Here is a tiny trained network, its code and every weight. The questions are about switching its units off for an input and a class, where a switched-off unit gives its printed mean instead of its output.

import numpy as np


def w(rows, s, z=0):
    codes = np.array(rows[::2]) - 128.0
    scale = np.full(codes.shape[1], s)
    scale[-1] = z or s
    return codes * scale


def norm(h):
    return h / np.sqrt((h * h).mean(-1, keepdims=True) + 1e-5)


def f(y):
    return y / 2 * (1 + np.tanh(0.7978845608 * (y + 0.044715 * y**3)))


def log_softmax(a):
    a = a - a.max(-1, keepdims=True)
    return a - np.log(np.exp(a).sum(-1, keepdims=True))


def net(x, mask):
    res = np.array(x, float).reshape(1, 8) / 4 @ E
    u = 0
    for l in range(2):
        y = f(norm(res) @ A[l][:, :-1].T + A[l][:, -1])
        res = res + np.where(mask[u : u + 15], y, B[l][:, -1]) @ B[l][:, :-1]
        u += 15
    return log_softmax(norm(res)[-1] @ U[:, :-1].T + U[:, -1])


A, B = {}, {}
E = w([
[186,193,68,209,119,112,123,135],'x0',
[136,169,186,120,66,143,223,85],'x1',
[49,149,125,197,127,208,130,123],'x2',
[127,142,128,116,132,132,130,135],'x3',
[158,188,29,21,171,228,161,2],'x4',
[134,79,89,121,203,134,225,210],'x5',
[84,159,153,143,205,59,144,78],'x6',
[131,107,126,140,126,126,131,116],'x7',
],0.0055)
A[0] = w([
[96,123,152,133,148,107,121,112,86],'0.n1',
[60,172,112,178,136,187,133,133,82],'0.n2',
[176,180,65,199,133,103,139,136,20],'0.n3',
[120,148,154,112,100,115,50,80,21],'0.n4',
[174,135,126,75,122,64,121,132,3],'0.n5',
[136,100,72,131,193,130,52,111,62],'0.n6',
[77,152,158,164,213,60,155,62,61],'0.n7',
[47,49,161,53,124,130,131,103,1],'0.n8',
[37,138,126,181,125,190,130,134,52],'0.n9',
[196,111,130,90,120,65,133,120,1],'0.n10',
[125,120,115,127,184,134,203,172,65],'0.n11',
[166,76,117,128,49,208,116,163,40],'0.n12',
[149,172,181,151,82,131,254,104,47],'0.n13',
[181,178,78,189,114,104,140,121,7],'0.n14',
[117,122,95,140,200,138,37,180,12],'0.n15',
],0.0096,0.0029)
B[0] = w([
[136,150,134,128,103,125,117,151,146],'0.n1',
[190,85,130,105,167,88,113,98,199],'0.n2',
[105,131,184,102,187,184,89,166,199],'0.n3',
[106,128,83,223,112,137,136,112,201],'0.n4',
[176,99,142,123,154,101,88,102,167],'0.n5',
[58,96,109,108,88,107,134,101,196],'0.n6',
[211,202,73,60,51,153,112,204,252],'0.n7',
[102,147,184,133,210,180,50,147,206],'0.n8',
[214,84,160,112,154,67,97,109,198],'0.n9',
[186,84,145,105,154,110,110,84,174],'0.n10',
[154,82,97,179,120,180,161,161,211],'0.n11',
[185,228,91,58,85,125,121,182,195],'0.n12',
[8,44,119,84,98,85,77,108,249],'0.n13',
[100,125,187,115,177,187,102,148,182],'0.n14',
[31,77,133,83,107,76,114,103,198],'0.n15',
],0.018,0.0036)
A[1] = w([
[119,145,205,206,94,64,184,164,96],'1.n1',
[135,70,73,208,139,173,187,156,81],'1.n2',
[129,162,149,162,92,154,52,76,75],'1.n3',
[225,92,156,127,172,79,130,76,14],'1.n4',
[120,173,108,236,81,124,127,76,103],'1.n5',
[114,157,216,125,204,187,95,143,4],'1.n6',
[101,80,179,137,143,141,127,73,169],'1.n7',
[129,194,129,64,135,110,145,165,102],'1.n8',
[119,158,115,123,153,175,184,44,7],'1.n9',
[132,150,132,178,95,115,105,77,74],'1.n10',
[136,119,248,94,44,177,192,84,105],'1.n11',
[134,104,176,142,92,99,98,180,127],'1.n12',
[133,144,141,163,97,125,110,89,71],'1.n13',
[117,136,97,93,149,152,165,65,122],'1.n14',
[113,104,175,150,177,117,139,87,122],'1.n15',
],0.012,0.0026)
B[1] = w([
[107,231,107,132,122,174,196,7,165],'1.n1',
[161,72,247,145,84,78,185,221,174],'1.n2',
[156,39,135,98,196,121,185,228,224],'1.n3',
[219,81,132,141,167,124,126,34,219],'1.n4',
[164,89,209,178,62,114,185,205,190],'1.n5',
[77,156,143,238,181,178,82,150,249],'1.n6',
[169,175,149,159,16,116,121,155,219],'1.n7',
[167,165,100,204,62,136,119,171,210],'1.n8',
[84,211,134,133,166,147,196,41,143],'1.n9',
[139,78,160,89,115,144,164,194,164],'1.n10',
[51,73,41,124,206,34,83,176,135],'1.n11',
[119,175,92,134,157,187,166,10,252],'1.n12',
[140,72,130,90,135,170,152,174,144],'1.n13',
[108,207,173,231,104,88,148,58,171],'1.n14',
[164,160,33,85,106,167,107,167,165],'1.n15',
],0.013,0.0048)
U = w([
[2,77,96,94,87,67,87,98,110],'0',
[90,174,158,180,229,201,54,165,105],'1',
[241,94,119,115,192,92,114,40,102],'2',
[144,146,114,156,92,143,127,123,254],'3',
[185,225,53,84,79,135,134,197,88],'4',
[142,76,163,165,124,119,224,202,103],'5',
[92,221,110,185,136,138,208,22,109],'6',
],0.0097,0.0091)

Each question gives the input, the list of numbers given to net, and the class t.
The units are the neurons (one row each of A and B). Each row of codes is followed by its name. A weight is (code - 128) times the scale printed after its matrix; where a second scale follows, it is the last column's (A, B and U).
mask holds one flag per neuron, layer by layer. A switched-off neuron (its flag False) gives its mean, the last column of its row in B, instead of its output. The means were averaged over made-up inputs and are rounded, as every weight is.
A unit's drop is (log p(t) with every unit on - log p(t) with that unit switched off) / (log p(t) with every unit on - log p(t) with every unit switched off).
The circuit of an input: a set's keep is (log p(t) with only the set's units on - log p(t) with every unit switched off) / (log p(t) with every unit on - log p(t) with every unit switched off). Starting from the 12 units with the biggest drops (on a tie, the unit counted first), units are removed one at a time, each time the one whose removal leaves the highest keep (on an exact tie, the one counted first), for as long as the keep stays at least 0.8.
circuit, biggest first: the units of the circuit, biggest drop first
unit that matters most: the unit with the biggest drop
k most important neurons: the k neurons with the biggest drops, biggest first
k most important neurons of layer l: the k neurons of layer l with the biggest drops, biggest first
input [2,-1,2,-5,8,8,6,-3], class 5: 2 most important neurons of layer 0	0.n11, 0.n12
input [6,4,-6,-1,4,-3,-5,-7], class 1: most important neuron	0.n14
input [6,1,-5,3,-6,0,-3,-6], class 1: 2 most important neurons of layer 0	0.n3, 0.n14
input [2,0,8,7,7,2,-4,-1], class 2: 2 most important neurons	0.n2, 0.n9
input [6,-1,7,-6,5,3,2,8], class 2: 2 most important neurons	0.n2, 0.n9
input [-7,-1,0,-1,-8,-7,7,-6], class 6: 2 most important neurons of layer 1	1.n1, 1.n12
input [1,-7,-2,-5,3,2,8,3], class 4: 2 most important neurons	0.n7, 0.n13
input [6,5,4,5,4,5,6,-8], class 1: 3 most important neurons	0.n3, 0.n14, 0.n12
input [2,-7,-5,3,-8,-6,2,-1], class 6: 2 most important neurons of layer 1	1.n1, 1.n12
input [-8,7,5,-5,0,1,-5,1], class 1: 2 most important neurons	0.n8, 1.n6
input [-8,8,7,3,0,3,2,-2], class 0: 3 most important neurons	0.n13, 0.n3, 0.n14
input [-7,-6,-3,6,-3,2,-7,-3], class 1: 2 most important neurons	0.n8, 0.n7
input [-3,3,-7,6,1,6,1,3], class 2: 4 most important neurons	0.n10, 1.n4, 0.n5, 0.n4
input [1,-5,4,5,-4,-6,-4,-7], class 5: 2 most important neurons of layer 1	1.n5, 1.n10
input [-8,-8,-4,-3,5,-2,-4,3], class 0: unit that matters most	0.n6
input [-3,-6,3,5,-7,1,6,1], class 6: circuit, biggest first	1.n12, 0.n3
input [-7,0,-1,-6,-8,-4,-3,6], class 6: 2 most important neurons	1.n1, 1.n12
input [-6,5,4,5,6,7,6,7], class 5: circuit, biggest first	0.n11, 1.n2
input [-5,-1,5,-6,6,-8,-2,-5], class 5: 2 most important neurons	0.n4, 1.n3
input [4,-7,-7,-2,7,3,-1,5], class 0: circuit, biggest first	0.n6
input [1,5,-7,4,-5,-8,6,-3], class 5: 3 most important neurons	0.n4, 0.n9, 1.n5
input [8,6,-7,3,8,1,-6,7], class 1: 3 most important neurons of layer 0	0.n14, 0.n3, 0.n7
input [-5,4,-1,-4,8,2,-4,0], class 6: 3 most important neurons of layer 0	0.n7, 0.n3, 0.n14
input [6,-8,-6,-8,1,-1,-8,-7], class 0: 3 most important neurons of layer 0	0.n15, 0.n6, 0.n7
